Here is a tiny trained network, its code and every weight. The questions are about switching its units off for an input and a target symbol, where a switched-off unit gives its printed mean instead of its output.

import numpy as np


def w(rows, s, z=0):
    codes = np.array(rows[::2]) - 128.0
    scale = np.full(codes.shape[1], s)
    scale[-1] = z or s
    return codes * scale


def norm(h):
    return h / np.sqrt((h * h).mean(-1, keepdims=True) + 1e-5)


def f(y):
    return y / 2 * (1 + np.tanh(0.7978845608 * (y + 0.044715 * y**3)))


def softmax(a):
    e = np.exp(a - a.max(-1, keepdims=True))
    return e / e.sum(-1, keepdims=True)


def log_softmax(a):
    a = a - a.max(-1, keepdims=True)
    return a - np.log(np.exp(a).sum(-1, keepdims=True))


def net(x, mask):
    ids = ['αβδθμφ'.index(c) for c in x.split()]
    T = len(ids)
    res = E[ids] + P[:T]
    r = norm(res)
    for j in range(2):
        rows = slice(4 * j, 4 * j + 4)
        q, k, v = (r @ M[0][rows].T for M in (Q, K, V))
        z = softmax(np.where(np.tri(T) > 0, q @ k.T / 4**0.5, -1e9)) @ v
        o = O[0][rows]
        res = res + np.where(mask[j], z, o[:, -1]) @ o[:, :-1]
    y = f(norm(res) @ A[0][:, :-1].T + A[0][:, -1])
    res = res + np.where(mask[2:18], y, B[0][:, -1]) @ B[0][:, :-1]
    return log_softmax(norm(res)[-1] @ U[:, :-1].T + U[:, -1])


Q, K, V, O, A, B = {}, {}, {}, {}, {}, {}
E = w([
[144,240,28,79],'α',
[67,118,157,245],'β',
[106,217,224,218],'δ',
[97,49,129,80],'θ',
[171,74,6,153],'μ',
[130,230,9,93],'φ',
],0.016)
P = w([
[255,65,192,107],'0',
[77,126,151,67],'1',
[70,129,133,55],'2',
[90,126,140,121],'3',
[91,127,125,127],'4',
[100,140,120,133],'5',
[102,149,106,143],'6',
[109,155,97,149],'7',
[116,156,89,172],'8',
[121,164,82,186],'9',
[137,170,105,161],'10',
[160,177,119,168],'11',
],0.0095)
Q[0] = w([
[103,86,106,85],'head 0',
[4,105,156,60],'head 0',
[208,147,76,198],'head 0',
[130,185,97,175],'head 0',
[219,213,108,117],'head 1',
[130,116,159,13],'head 1',
[42,168,144,168],'head 1',
[74,136,133,129],'head 1',
],0.019)
K[0] = w([
[227,118,176,112],'head 0',
[253,163,225,23],'head 0',
[58,82,66,177],'head 0',
[118,117,99,71],'head 0',
[153,190,66,206],'head 1',
[236,125,172,92],'head 1',
[35,115,165,149],'head 1',
[93,109,162,133],'head 1',
],0.018)
V[0] = w([
[213,81,175,125],'head 0',
[165,191,133,141],'head 0',
[174,127,159,121],'head 0',
[152,108,172,29],'head 0',
[97,195,140,166],'head 1',
[129,108,123,121],'head 1',
[154,165,12,187],'head 1',
[149,250,124,168],'head 1',
],0.013)
O[0] = w([
[45,145,197,70,18],'head 0',
[168,105,130,10,109],'head 0',
[95,142,154,61,59],'head 0',
[9,230,32,81,20],'head 0',
[153,196,43,12,253],'head 1',
[132,104,151,148,113],'head 1',
[17,82,54,110,228],'head 1',
[42,217,2,73,183],'head 1',
],0.0087,0.0038)
A[0] = w([
[148,229,214,101,26],'neuron 0',
[50,150,76,126,220],'neuron 1',
[160,154,225,130,102],'neuron 2',
[90,174,154,153,49],'neuron 3',
[134,224,193,194,4],'neuron 4',
[102,18,141,141,105],'neuron 5',
[9,120,141,112,109],'neuron 6',
[167,149,88,125,110],'neuron 7',
[238,162,143,128,137],'neuron 8',
[122,119,106,126,52],'neuron 9',
[55,98,239,94,113],'neuron 10',
[126,2,119,70,147],'neuron 11',
[129,128,122,136,156],'neuron 12',
[126,53,86,82,169],'neuron 13',
[142,168,81,185,213],'neuron 14',
[138,105,97,76,142],'neuron 15',
],0.014,0.002)
B[0] = w([
[6,108,126,160,169],'neuron 0',
[131,83,200,149,237],'neuron 1',
[94,72,173,55,181],'neuron 2',
[108,103,92,122,139],'neuron 3',
[138,127,68,217,198],'neuron 4',
[132,148,80,156,168],'neuron 5',
[190,105,154,150,152],'neuron 6',
[156,164,141,140,179],'neuron 7',
[90,176,201,184,181],'neuron 8',
[146,129,127,126,133],'neuron 9',
[228,67,187,119,173],'neuron 10',
[68,142,42,201,155],'neuron 11',
[128,130,135,130,138],'neuron 12',
[167,135,87,175,162],'neuron 13',
[115,139,188,166,254],'neuron 14',
[139,106,132,165,152],'neuron 15',
],0.021,0.0081)
U = w([
[144,146,109,72,227],'α',
[220,203,172,118,2],'β',
[166,198,143,79,130],'δ',
[4,170,178,98,97],'θ',
[162,45,219,119,156],'μ',
[133,54,11,154,88],'φ',
],0.011,0.0038)

Each question gives the input, a string of symbols that net reads in full, and the target symbol t.
The units are the heads (4 rows each of Q, K, V and O) and the neurons (one row each of A and B). Each row of codes is followed by its name. A weight is (code - 128) times the scale printed after its matrix; where a second scale follows, it is the last column's (O, A, B and U).
mask holds one flag per unit, heads first, then neurons. A switched-off unit (its flag False) gives its mean, the last column of its rows in O or B, instead of its output. The means were averaged over made-up inputs and are rounded, as every weight is.
A unit's drop is (log p(t) with every unit on - log p(t) with that unit switched off) / (log p(t) with every unit on - log p(t) with every unit switched off).
The circuit of an input: a set's keep is (log p(t) with only the set's units on - log p(t) with every unit switched off) / (log p(t) with every unit on - log p(t) with every unit switched off). Starting from the 12 units with the biggest drops (on a tie, the unit counted first), units are removed one at a time, each time the one whose removal leaves the highest keep (on an exact tie, the one counted first), for as long as the keep stays at least 0.8.
circuit, biggest first: the units of the circuit, biggest drop first
top k neurons: the k neurons with the biggest drops, biggest first
which heads matter: for each layer, one digit per head in row order, 1 if its drop is at least 0.15 and else 0, layers parted by /
drop of u: that unit's drop, to one decimal
input θ β φ, target θ: circuit, biggest first -> head 0
input φ φ δ μ β α, target μ: top 2 neurons -> neuron 1; neuron 4
input α α θ δ β θ θ φ, target θ: circuit, biggest first -> neuron 4; head 1
input φ β φ, target φ: top 4 neurons -> neuron 8; neuron 10; neuron 13; neuron 2
input φ φ β α, target φ: circuit, biggest first -> head 1; head 0
input δ δ δ δ, target θ: circuit, biggest first -> neuron 0; head 1
input φ δ θ β α, target θ: circuit, biggest first -> neuron 4; head 1
input β φ φ μ β δ φ, target β: circuit, biggest first -> neuron 0; neuron 4
input θ α α β μ θ φ, target μ: which heads matter -> 01
input α φ φ, target α: which heads matter -> 10
input δ φ θ φ β φ θ θ α, target θ: which heads matter -> 11
input β φ β, target β: circuit, biggest first -> head 0; head 1; neuron 0; neuron 1
input α φ α, target α: top 2 neurons -> neuron 8; neuron 4
input δ μ α, target δ: top neuron -> neuron 2
input β β θ θ μ β, target φ: top 3 neurons -> neuron 4; neuron 8; neuron 3
input δ μ θ μ θ θ δ μ μ φ φ, target μ: top 4 neurons -> neuron 1; neuron 6; neuron 11; neuron 4
input β δ β, target θ: drop of neuron 6 -> 0.0
input β β φ β, target β: drop of neuron 1 -> 0.1
input α β φ, target α: drop of neuron 6 -> 0.3
input φ α φ, target φ: drop of neuron 1 -> 0.4
input β β α, target β: top neuron -> neuron 0
